Each row is followed by its class number.
[ 16  21  -7  -4 -48  18 -35  13 -55 -14 -14  31  21 -22 -61  -8   3   2
 -40  -9  64  23 -48 -28   1  25 -15  16  27  30   4  31] | 1
[ 66  54 -21  20 -26  71 -58   6 -70  30 -12  29   2 -41 -50  60  -6  12
   3  -9  35  42 -15 -23  -6  27 -26  26   1  25  -5  18] | 7
[ 13   8  70   4   5  55   5  56 -45  33  -5  -1  39 -43  -8  40  31  -5
  21  24  40 -11 -36 -25  35  21 -10  -4 -29  16 -10  42] | 3
[ 18  15   1   1  -7 -14  18  25 -16  -9 -25 -17  -3 -26  42 -46 -12   3
   2  21  -2 -18 -15  14  -7  -2 -22 -27  14  30 -12  17] | 10
[ 70 111  40  16 -19  28  38  15 -22  33 -63   3  55 -44 -76   0 -38   3
 -15  54  22  38  56  -7 -29  53  11  -2 -31  -4 -18 -17] | 2
[ 56  98  36  33 -34  29  48  56 -34  -2 -25   4  28 -45  24   1  13  29
 -47  47 -13 -29   2  35 -65  30   6 -35 -15  22  43   7] | 8
[ 18   6  -7  -7   0 -31  42   9 -20  -1 -28 -18 -10  -6  36 -49 -12  -2
 -23  38   2 -14  -4  19 -14 -15 -24 -20 -14  34 -14  10] | 2
[ -1  -4 -13   7 -11  -9  -3  15 -37  -4 -37  -9 -17 -18  40 -32  -3   2
 -19  25   3 -18 -24   2   7  -5 -22 -16  -4  35 -16  20] | 7
[ 25  14  -4   2  -6 -15  19  22 -40  -3 -28 -36   3 -12  51 -43 -24   7
 -11  38  -8  -3 -15  22 -10  -7  -9 -23   4  24 -16  22] | 0
[ -3  21  -8  12 -15 -10  24  25 -20 -10 -39 -19  -4 -13  48 -50   0   4
 -24  28 -31 -16 -23  21  -2 -10 -24 -12   6  36  -3  19] | 11
[ 20  -1 -16   1  -5 -28   0  11 -22 -11 -18  -5 -17 -15  47 -44 -16   6
 -23  26 -15 -15 -20  23  10 -10 -28 -22  12  21 -10   9] | 4
[ 29   4  -3   9  -6 -22   8  20 -32 -27 -31 -16  -2  -8  34 -40  -7  -4
 -11  23  -3  -8 -12  -4  -5 -28 -11 -12   1  39   6  18] | 9
[ 12  24   2  14   2 -12  30  21 -37 -11 -33  -7 -10 -14  60 -55  -4  15
 -19  40   4  -8   2   7  -2   0  -1 -20  -1  27 -11  26] | 12
[ 22  24  -6  18   0 -17  15  24 -25 -12 -36 -29 -15 -12  39 -37  -1   6
 -23  31  -9 -12 -10  10 -11  -5 -18 -15  15  30 -12   9] | 8
[ 22  17 -12 -10   1 -32  38  20 -19  -7 -24 -19  -5  -7  42 -55 -14  -3
 -13  31  -5 -18 -12  19  -8 -21 -22 -27  -6  28 -13   9] | 2
[ 82  32  33  15 -29  14  84  19 -38  -6 -35 -38  53 -34 -20 -41 -10  26
 -38  62  28  22   4 -38 -43  22  18  -7 -25  10  26 -13] | 1
[ 34  45  12  29  -5  76 -32  18 -43 -20  47 -43  39 -46  15  59 -50   3
 -34  73  20   2 -25   3 -20  27  -6  16 -50  -4 -20  -7] | 8
[ 26   4 -10   2  -3 -22  33  13 -34   1 -39 -39  -4 -10  41 -45 -16   3
 -27  36   1  -5  -9  11  -6  -7 -18 -18   0  24 -15  15] | 0
[ 14  -8  46  -3  37  92 -50 -17 -48  46  22  -5  50 -40 -46  29 -23   2
  11  30  57  44  24  19  27  43  -5  14 -47  24   4  25] | 5
[ 75  94  30  30 -71  69  32  22 -40  46 -48 -37  53 -34 -35  -7 -16  26
 -28  55  -8  71 -15 -10 -18  62  49 -20 -31 -28 -11  20] | 0
[ -1   5  72 -25  21  33 -35  36 -66  45 -19  17  43  -3 -35 -24  11  34
  -5  32  -3  11   4  -9  17  54 -59   4 -39  40 -11  35] | 11
[ 17  15 -17   3   0 -11  20  15 -34  -5 -21 -29  -7 -11  60 -40 -21   2
 -22  44   1  -7  -7  11  -9  -7   2 -17   4  27 -14  16] | 0
[  0  67   7   6 -56  15  33  60 -62  19 -50 -48  11 -21 -30  51 -60  45
 -40  74 -11 -10  -6 -48  23  28  53  -5 -43   7 -36   1] | 0
[ 18  -2   4  -9  26  77 -78  -9 -50  50 -21  22  -9   5 -70  -6  36  -6
  -7 -10   5  15  22   8  20  40 -87 -24 -28 -35 -16  -6] | 7
[ -1  12   4   2  11 -11  28  13 -22   4 -34 -13  -1 -11  45 -45   3   5
 -12  27  -2 -18   3  14   4  -6  -4 -18  12  19   2  21] | 5
[ 20  13  -9  20   9  -9  29   8 -34 -19 -25 -12 -15 -11  61 -50  -8   8
 -16  42  12  -5   2  11  -9  -4  -4 -17   4  14 -12  13] | 12
[ 26  34  -3 -10  -4 -24  45  37 -28   0 -24 -12   0 -11  42 -46 -10  10
 -19  40  -4 -28  -7   7  -9 -12 -12 -29 -17  35  -4  11] | 2
[ 29  -6  39  32  -9  48  49 -40   5  36 -50 -34  37 -41 -37 -11   7 -35
 -40  30  47  59   5  11  16  39   2  16 -21 -20   4  17] | 5
[  7   9   2  -1 -13 -13  13  16 -23 -10 -35 -12 -21 -15  49 -40  -7   2
 -17  33   6 -11  -4   9  -8  -8 -20  -7  22  32  -6  12] | 1
[ 25  11 -15  -1  -8  -9  23  17 -43  -2 -27 -30   0 -14  44 -39 -21   7
 -25  33   5  -5 -17   9  -3  -2 -13 -17   7  24 -12  16] | 0
[ 18   5   2  18   3 -15  30   7 -33 -19 -31 -19  -9  -7  50 -56 -12  11
 -15  35   3  -1  -1  10  -3  -6 -12 -20   1  13 -14   6] | 12
[ 42  32  55  34 -31 -17  30   3  -4  39 -81 -14  22 -36 -66  18   8 -12
 -56 -12 -12  26  25  28 -39  54 -64   8 -63   3 -18  33] | 6
[-19  53  38  10 -66  47 -79  36 -23  26  10  25  51 -47 -56  41   3   6
  -8 -32 -28  22 -22  -1  -2  37 -24   7 -58  72 -13  80] | 7
[ 73 -15  14  30  -1  53  22  11 -35 -16 -10 -42  57 -50 -54 -19 -10 -25
  13 -21  27  30 -35  -6  -7  17 -66 -17   9  -2  -2 -11] | 10
[ 22  -3  -3  -2  -1 -24  18  12 -27 -18 -39 -21  -6 -12  35 -41  -9  -6
 -15  24  -2 -14  -3  10   2 -26 -20 -11  -3  36   6  22] | 9
[ 59  46  26  35 -16  60  -6  53 -50  -1  13   4  44 -22 -16  10 -14  38
  42  -3   0  40 -33 -45  10  50  22 -17  -7 -12  -7   2] | 12
[ -5   8 -17   1  -6 -10  -6  16 -32  -5 -31  -5 -15 -17  44 -34  -6   2
 -16  26  -5 -22 -13   5   3  -8 -16 -17  -2  32 -14  20] | 7
[-11 -64  51   3   2  19 -11  29 -56  47 -27 -32 -16   9 -51  16  71   8
 -20 -31  52 -43 -42   8  38 -17 -52 -18 -48  30  -8  29] | 6
[  6   0 -11   9  -4  -9   1  10 -32  -6 -34 -14 -12 -20  49 -35  -6  -9
 -18  28   1 -14 -15  10   6 -16 -23 -14  -2  29 -10  14] | 7
[ 48  27  10   9 -23 -31 -67  24  -2   4 -36 -12  32   2 -92 -73  12   9
  -1 -31 -41   7  13  13   2   8 -59 -50 -39  22 -25  15] | 4
[ 66  50  46  37   8  60  60  42 -17  35 -55 -61  32 -35 -30 -13  39  -5
   8  29  -7   6  18 -11  -6  33 -11 -21 -11 -18 -10   7] | 8
[ 20  -3   2   2   0 -18  20  12 -30 -20 -30 -16  -4 -10  44 -33 -10  -8
 -17  30  -9  -6  -7   2  -4 -25 -18  -4   0  30   7  20] | 9
[ -3   2 -11   2 -11 -15  -8  17 -28  -7 -27  -8 -18 -11  57 -34  -5   1
 -15  21 -10 -22 -24   6  11 -19 -21 -19   0  27 -10  13] | 7
[ 22   6   3  -9   2 -25  22   9 -29  -5 -36 -10   1 -22  35 -37 -17  12
  -4  34   7  -9 -11   9  -6 -14 -19 -16   4  25 -15   9] | 3
[ 21   7   0   4  14  -5  30  12 -25   1 -29 -26   3 -18  55 -51  -2   7
 -11  31  -1 -17  -4  14   0  -5 -17 -20   5  18   1  19] | 5
[  2  23   3  36  16  23 -50   3 -48   1 -31 -41  -6 -24 -31  35 -18 -25
 -30  44  31 -16  18  18 -32  16 -40  18 -55   8 -85  29] | 6
[ 23  16  -1  -2  -8 -15  19  15 -13  -5 -29 -12  -6 -25  44 -51  -7  -2
  -8  24   7 -12 -18  20  -6   2 -29 -24  18  17  -7  16] | 10
[ 26  18  -7  -6  -2 -30  40  21 -19  -3 -23 -19  -6 -12  47 -50 -10  -1
 -18  34   3 -23  -8  17  -8 -24 -20 -24 -14  42  -6  11] | 2
[  7   3  -3   3  14  -3  11  10 -31   0 -31 -17   1 -14  36 -47  -4   3
  -9  20   2 -12   0  12   6  -5 -21 -16  11  23  -5  20] | 5
[  4   5  -7  -1  10 -22  19   7 -26  10 -40 -17 -19 -15  39 -37  -8   4
 -20  -1  -6 -15  -1  40  -8  -5 -21 -17   0  23 -14  21] | 6
[ 32  35  21 -13 -19  13  -5  10 -63   8   2  18  55 -38 -38  28 -31  -1
 -34  20  49  27 -19  18 -12  25  -3  19  -4  25  20  39] | 0
[  5  -3   4   4  10 -15  37   6 -28   3 -42 -18  -2 -15  42 -50  -1   7
 -22  28   4 -12   0  12  -1  -1 -16 -14  10  27   0  23] | 5
[ 33   3 -16  -1   1 -26  -9  17 -29  -5 -21  -8 -18  -9  37 -49  -6  10
 -11  23 -18 -15 -16  17   9 -12 -37 -25  11  20 -17  12] | 4
[ 45  23  17   2   2  79 -18  42 -53  34   1 -19  23 -43 -57  36  29   1
  -7  -6  36 -19 -11 -46  18  33 -81   3 -36  16 -21  26] | 10
[ 19  83  33   4 -15   7  25  18 -27   7 -30  -9  49  -7 -49  -3  -8 -35
 -71  69  -4   8  21 -20 -22  14 -32   7 -52 -40 -26   2] | 2
[ 12  67  18 -14 -23  10 -28 -23 -41  21 -52  26  29  -7 -62 -26 -37  19
 -58  64  -5  40  26  53 -28  48 -18   5 -22 -16  -2   3] | 11
[  1  -3 -12   2  -5  -9  -2  15 -38  -1 -35  -6 -18 -21  47 -31  -2  -1
 -20  27   4 -25 -19  15   5  -7 -28 -18  -3  31 -12  23] | 7
[ 19   5   1   3  -9 -19  27  18 -12  -8 -29 -18  -9 -25  42 -41 -13   5
  -5  23   8 -17 -19   7  -4   3 -22 -21  12  29 -13  11] | 10
[  0  76  43 -15 -26  26 -30   3 -26  17 -15   1  64  -4 -83  -7 -20  10
 -35  49 -11  30  32 -12   1  -4  23 -18 -56 -21   1 -16] | 3
[ 34   8  -6   4 -14 -25  20  17 -25 -22 -29 -16  -8 -10  51 -35  -4   3
 -19  26   5 -18 -18  -7  -5 -26 -11  -6   2  32   8  16] | 9
[ -8  -5 -11   0 -12  -5   2  10 -28   0 -32 -12 -16 -20  48 -36  -3   3
 -14  22   5 -24 -24   3  12  -8 -19 -13   2  31 -21  19] | 7
[  1  20 -10   6 -11 -12  -3  18 -31  -2 -38  -4 -17 -16  46 -28  -7  -2
 -22  34  -6 -21 -10   7   4 -12 -14 -16  -3  22 -11  13] | 7
[ 24   3 -18 -18   8 -30  45  11 -24  -2 -21 -17  -6  -8  29 -50 -16   1
 -19  30   1 -14  -7  14  -8 -11 -26 -20 -12  29  -8  10] | 2
[114  38  54   6 -17   0  43  18 -21  42 -11 -20  30 -28  26 -12  29  44
   3  40  39  17 -17  -5 -19  35 -11   5 -53  -8   7  47] | 12
[-14  29  38   0 -33  23   1   5 -21  25 -52  10  15 -10 -29 -38  10  33
 -38  46   2   1   1 -38 -20  67 -22 -18 -32  -8 -63   7] | 3
[  34   30   63   -3  -25   54  -42   -2  -36   42  -56   -6   55  -59
 -100    5  -20    9   28  -15   31   35    9   38    8   34  -62  -11
  -11   21  -36   15] | 3
[ -9 -26  17  34   7  70  27 -38 -10  38 -34  13   2 -35 -63  16  34 -34
 -50  10  57  33  37 -24  11  31   5  17 -36  32  20  -4] | 7
[ 21  15  -8   2  -6 -13  11  19 -39  -1 -34 -34  -5  -7  48 -47 -19   2
 -23  37  -9  -6 -10  22  -5  -9 -20 -26   2  21 -16  15] | 0
[  9   3  11  -6 -19 -32  27  12 -13 -10 -46 -26 -11 -13  38 -56  -7   1
 -19  34   2 -11  -6  14 -10 -11 -21  -9  16  25  -9  18] | 1
[ 26  12  -5 -12  -3 -22  53  24 -31   0 -26 -21  -3 -11  41 -52 -12  10
 -13  32  -5 -19 -15  15 -11 -16 -22 -28  -4  34  -8   8] | 2
[ 10  54  46  15 -18  70  -6  72 -66  19 -39 -19  52 -30 -49  -4   0  25
 -11   3 -23 -16  -7 -45  35  23 -58 -10 -18  34 -10 -11] | 11
[  9  16  -8   5  -4  -6   4  15 -25  -4 -31 -15  -7 -12  44 -42 -11  14
 -17  35 -20 -12 -14  24  -3  -3 -31  -6  -2  39  -7  12] | 11
[ 30  61  15  -9 -10  53 -69  15 -56  43 -21  25  17 -11 -10 -36  45   2
 -15  -4 -14  17   1 -13 -10  22 -83  -5  -7   6 -23  45] | 7
[ 43  58  38  27 -37  34  22  52 -62  14 -27   0  31 -28 -20  11  11   8
 -45  38  -8   3 -20 -33  11   6  -9 -11 -13   6  13   5] | 4
[ 28  21 -11   2  -2 -11  24  20 -36   2 -32 -32  -4 -13  47 -39 -19   8
 -23  45   0 -12  -1  11  -9   0  -8 -22  -4  18 -15  12] | 0
[  5  10  12  50 -61  46  68  18 -43 -14 -63 -25  38 -60 -52  13 -29   6
 -54  20  37   5 -33 -63   8  39  15   2 -10  24 -14 -29] | 7
